Here is a tiny trained network, its code and every weight. The questions are about switching its units off for an input and a class, where a switched-off unit gives its printed mean instead of its output.

import numpy as np


def w(rows, s, z=0):
    codes = np.array(rows[::2]) - 128.0
    scale = np.full(codes.shape[1], s)
    scale[-1] = z or s
    return codes * scale


def f(y):
    return np.maximum(y, 0)


def log_softmax(a):
    a = a - a.max(-1, keepdims=True)
    return a - np.log(np.exp(a).sum(-1, keepdims=True))


def net(x, mask):
    res = np.array(x, float).reshape(1, 3) / 4 @ E
    y = f(res @ A[0][:, :-1].T + A[0][:, -1])
    res = res + np.where(mask, y, B[0][:, -1]) @ B[0][:, :-1]
    return log_softmax(res[-1] @ U[:, :-1].T + U[:, -1])


A, B = {}, {}
E = w([
[132,108,215,126,138,123,140,128,128],'x0',
[110,116,129,168,120,132,117,248,151],'x1',
[109,163,143,126,154,125,58,126,128],'x2',
],0.013)
A[0] = w([
[131,89,107,128,118,126,225,133,129,226],'n0',
[126,136,83,125,118,128,120,109,125,160],'n1',
[115,196,68,130,146,129,37,125,127,127],'n2',
[111,125,89,139,113,134,117,146,136,122],'n3',
[140,75,208,130,125,128,189,128,128,128],'n4',
[134,107,25,130,96,129,179,128,130,193],'n5',
[135,138,129,121,128,129,134,40,126,253],'n6',
[120,103,182,135,122,129,124,151,132,95],'n7',
[121,121,109,136,119,134,117,134,134,122],'n8',
[130,127,132,127,131,126,134,129,128,134],'n9',
[108,179,151,126,151,127,35,125,125,139],'n10',
[118,136,182,126,138,129,102,126,129,93],'n11',
[123,132,205,130,137,132,107,124,133,101],'n12',
[124,138,213,125,143,127,103,128,126,89],'n13',
[134,83,188,133,123,131,167,123,134,131],'n14',
[124,138,43,129,128,129,116,127,130,215],'n15',
[110,93,126,154,116,128,107,250,141,132],'n16',
[123,118,144,131,125,127,127,134,131,115],'n17',
],0.018,0.0053)
B[0] = w([
[181,74,115,131,128,165,182,196,35,200],'n0',
[144,134,123,148,140,155,187,96,165,168],'n1',
[67,169,93,80,64,125,166,117,162,206],'n2',
[129,131,107,124,107,100,76,174,108,161],'n3',
[64,119,160,65,80,115,162,124,88,192],'n4',
[209,123,94,187,183,137,100,138,120,210],'n5',
[166,169,119,17,182,114,132,96,88,224],'n6',
[137,124,171,160,141,145,186,51,140,165],'n7',
[123,132,118,125,119,116,100,151,117,143],'n8',
[122,129,131,124,129,130,128,131,124,133],'n9',
[99,181,124,123,130,94,75,72,219,197],'n10',
[151,120,156,147,165,120,102,120,136,159],'n11',
[143,99,178,139,170,113,87,129,130,173],'n12',
[152,112,184,156,183,118,91,124,130,177],'n13',
[78,123,158,81,99,119,149,130,96,176],'n14',
[177,177,35,139,108,166,139,155,161,200],'n15',
[69,83,142,252,71,134,114,175,156,250],'n16',
[131,127,140,139,132,133,147,105,133,139],'n17',
],0.034,0.018)
U = w([
[224,137,74,117,236,190,167,127,95,211],'0',
[182,75,83,211,123,177,79,204,111,76],'1',
[104,200,66,38,102,121,175,61,183,247],'2',
[40,169,75,141,21,105,98,153,186,34],'3',
[109,118,146,9,107,108,175,136,57,197],'4',
[53,70,165,144,52,158,214,149,103,70],'5',
[170,147,170,86,221,56,3,70,137,169],'6',
[102,95,185,214,168,97,51,80,193,2],'7',
],0.0048,0.00088)

Each question gives the input, the list of numbers given to net, and the class t.
The units are the neurons (one row each of A and B). Each row of codes is followed by its name. A weight is (code - 128) times the scale printed after its matrix; where a second scale follows, it is the last column's (A, B and U).
mask holds one flag per neuron, in row order. A switched-off neuron (its flag False) gives its mean, the last column of its row in B, instead of its output. The means were averaged over made-up inputs and are rounded, as every weight is.
A unit's drop is (log p(t) with every unit on - log p(t) with that unit switched off) / (log p(t) with every unit on - log p(t) with every unit switched off).
The circuit of an input: a set's keep is (log p(t) with only the set's units on - log p(t) with every unit switched off) / (log p(t) with every unit on - log p(t) with every unit switched off). Starting from the 12 units with the biggest drops (on a tie, the unit counted first), units are removed one at a time, each time the one whose removal leaves the highest keep (on an exact tie, the one counted first), for as long as the keep stays at least 0.8.
units of the circuit, in order: the units of the circuit, biggest drop first
most important unit: the unit with the biggest drop
top k neurons: the k neurons with the biggest drops, biggest first
drop when u is switched off: that unit's drop, to one decimal
input [-6,-2,-1], class 0: units of the circuit, in order => (n16, n5)
input [2,7,-7], class 5: most important unit => n4
input [0,-2,-6], class 0: units of the circuit, in order => (n5, n16)
input [0,1,8], class 3: top 2 neurons => (n2, n6)
input [-8,-5,1], class 2: top 2 neurons => (n2, n0)
input [6,-1,1], class 6: units of the circuit, in order => (n16, n13)
input [0,-2,-1], class 0: top 2 neurons => (n16, n2)
input [7,3,1], class 7: top 3 neurons => (n13, n0, n12)
input [0,7,5], class 3: top 2 neurons => (n2, n5)
input [1,-3,-1], class 4: top 2 neurons => (n5, n15)
input [-5,-4,1], class 2: top 2 neurons => (n2, n0)
input [2,2,1], class 7: top 2 neurons => (n0, n2)
input [1,-8,-4], class 4: top 2 neurons => (n15, n4)
input [6,2,5], class 7: most important unit => n6
input [4,-4,1], class 6: top 2 neurons => (n0, n2)
input [8,-6,0], class 4: top 2 neurons => (n4, n14)
input [-6,-2,-5], class 0: drop when n16 is switched off => 0.2
input [1,1,2], class 7: drop when n4 is switched off => 0.1
input [2,3,-1], class 5: drop when n5 is switched off => 0.1
input [-8,-5,-2], class 0: most important unit => n5
